Below are the code and all the weights of a small trained network. Each question names an input and a class and asks about switching units off, where a switched-off unit gives its printed mean instead of its output.

import numpy as np


def w(rows, s, z=0):
    codes = np.array(rows[::2]) - 128.0
    scale = np.full(codes.shape[1], s)
    scale[-1] = z or s
    return codes * scale


def f(y):
    return np.maximum(y, 0)


def log_softmax(a):
    a = a - a.max(-1, keepdims=True)
    return a - np.log(np.exp(a).sum(-1, keepdims=True))


def net(x, mask):
    res = np.array(x, float).reshape(1, 4) / 4 @ E
    y = f(res @ A[0][:, :-1].T + A[0][:, -1])
    res = res + np.where(mask, y, B[0][:, -1]) @ B[0][:, :-1]
    return log_softmax(res[-1] @ U[:, :-1].T + U[:, -1])


A, B = {}, {}
E = w([
[186,94,213,127,6,153],'x0',
[189,37,91,186,164,136],'x1',
[163,98,188,55,184,78],'x2',
[193,170,50,95,84,48],'x3',
],0.013)
A[0] = w([
[117,154,120,184,98,211,69],'n1',
[148,173,10,109,63,82,64],'n2',
[55,182,140,97,117,117,52],'n3',
[111,200,163,57,64,120,77],'n4',
[143,114,202,91,208,110,107],'n5',
[82,135,153,119,182,179,133],'n6',
[194,117,166,135,42,117,8],'n7',
[65,173,30,213,108,158,96],'n8',
[99,128,176,153,182,166,57],'n9',
[182,89,122,230,200,116,81],'n10',
[204,90,84,156,145,129,60],'n11',
[131,79,124,167,148,129,102],'n12',
[75,132,193,211,195,120,75],'n13',
[185,169,34,72,121,46,88],'n14',
[208,32,68,203,161,143,66],'n15',
[72,169,58,163,200,115,71],'n16',
[85,162,69,89,221,142,65],'n17',
[125,153,69,141,119,247,58],'n18',
[114,106,158,37,229,75,64],'n19',
[76,128,137,212,117,133,92],'n20',
[90,127,163,157,196,154,169],'n21',
[116,96,196,132,108,197,111],'n22',
[158,59,132,14,189,134,44],'n23',
[58,233,154,85,120,117,97],'n24',
[103,161,69,130,247,107,84],'n25',
[16,95,151,145,154,177,68],'n26',
[50,166,141,99,116,137,93],'n27',
],0.012,0.011)
B[0] = w([
[144,135,140,68,105,103,182],'n1',
[157,184,160,140,173,72,222],'n2',
[62,72,160,128,154,110,168],'n3',
[84,91,162,136,145,149,202],'n4',
[145,131,103,35,88,92,209],'n5',
[146,179,137,130,161,111,192],'n6',
[148,139,210,164,94,184,195],'n7',
[132,126,81,10,55,77,226],'n8',
[148,141,147,147,155,95,167],'n9',
[74,102,129,124,146,107,208],'n10',
[66,123,166,128,161,122,186],'n11',
[100,133,128,121,164,148,168],'n12',
[159,154,157,150,156,88,182],'n13',
[163,202,131,164,183,74,249],'n14',
[63,53,167,126,170,135,242],'n15',
[147,108,194,152,97,188,213],'n16',
[138,127,187,187,72,198,210],'n17',
[131,122,130,45,117,91,175],'n18',
[123,123,96,63,75,95,221],'n19',
[142,152,113,77,112,91,172],'n20',
[157,169,107,134,168,117,210],'n21',
[169,177,159,182,136,129,210],'n22',
[139,110,116,66,90,92,193],'n23',
[48,71,117,155,166,137,210],'n24',
[154,106,177,177,85,204,234],'n25',
[165,175,142,171,164,88,194],'n26',
[87,107,106,127,147,135,175],'n27',
],0.012,0.014)
U = w([
[211,201,168,165,214,68,104],'0',
[4,59,162,131,193,128,109],'1',
[207,122,209,172,17,214,112],'2',
[163,129,131,23,28,67,103],'3',
[175,152,99,133,157,145,253],'4',
[164,123,78,168,126,151,116],'5',
[159,111,57,169,134,146,118],'6',
[181,101,45,158,115,180,119],'7',
],0.012,0.039)

Each question gives the input, the list of numbers given to net, and the class t.
The units are the neurons (one row each of A and B). Each row of codes is followed by its name. A weight is (code - 128) times the scale printed after its matrix; where a second scale follows, it is the last column's (A, B and U).
mask holds one flag per neuron, in row order. A switched-off neuron (its flag False) gives its mean, the last column of its row in B, instead of its output. The means were averaged over made-up inputs and are rounded, as every weight is.
A unit's drop is (log p(t) with every unit on - log p(t) with that unit switched off) / (log p(t) with every unit on - log p(t) with every unit switched off).
The circuit of an input: a set's keep is (log p(t) with only the set's units on - log p(t) with every unit switched off) / (log p(t) with every unit on - log p(t) with every unit switched off). Starting from the 12 units with the biggest drops (on a tie, the unit counted first), units are removed one at a time, each time the one whose removal leaves the highest keep (on an exact tie, the one counted first), for as long as the keep stays at least 0.8.
circuit, biggest first: the units of the circuit, biggest drop first
most important unit: the unit with the biggest drop
k most important neurons: the k neurons with the biggest drops, biggest first
drop of u: that unit's drop, to one decimal
input [6,-6,-6,6], class 0: circuit, biggest first : (n2)
input [-6,-5,-4,3], class 2: 4 most important neurons : (n17 n16 n25 n15)
input [-6,-3,7,1], class 3: 3 most important neurons : (n19 n5 n23)
input [1,5,6,-5], class 3: 3 most important neurons : (n5 n23 n14)
input [3,-3,1,1], class 4: 3 most important neurons : (n15 n25 n17)
input [3,8,-1,7], class 1: 2 most important neurons : (n15 n11)
input [-6,-4,-3,-5], class 2: 4 most important neurons : (n17 n16 n25 n14)
input [1,-3,0,3], class 4: 4 most important neurons : (n15 n26 n22 n13)
input [5,-3,-2,5], class 0: 3 most important neurons : (n2 n25 n17)
input [-8,5,-8,6], class 2: 3 most important neurons : (n25 n16 n17)
input [-6,-2,7,0], class 3: 4 most important neurons : (n19 n5 n23 n7)
input [5,-6,5,-4], class 1: 2 most important neurons : (n4 n24)
input [-8,-4,8,2], class 2: 4 most important neurons : (n25 n17 n16 n8)
input [0,-6,3,5], class 1: circuit, biggest first : (n24)
input [7,4,1,7], class 0: 3 most important neurons : (n14 n25 n2)
input [7,8,6,8], class 0: 2 most important neurons : (n14 n24)
input [-3,2,1,-3], class 4: drop of n22 : 0.9
input [4,3,-6,-3], class 3: drop of n22 : 0.0
input [-6,5,3,0], class 2: drop of n25 : 0.7
input [2,7,6,-1], class 1: drop of n15 : 0.6
input [8,-6,8,7], class 2: most important unit : n7
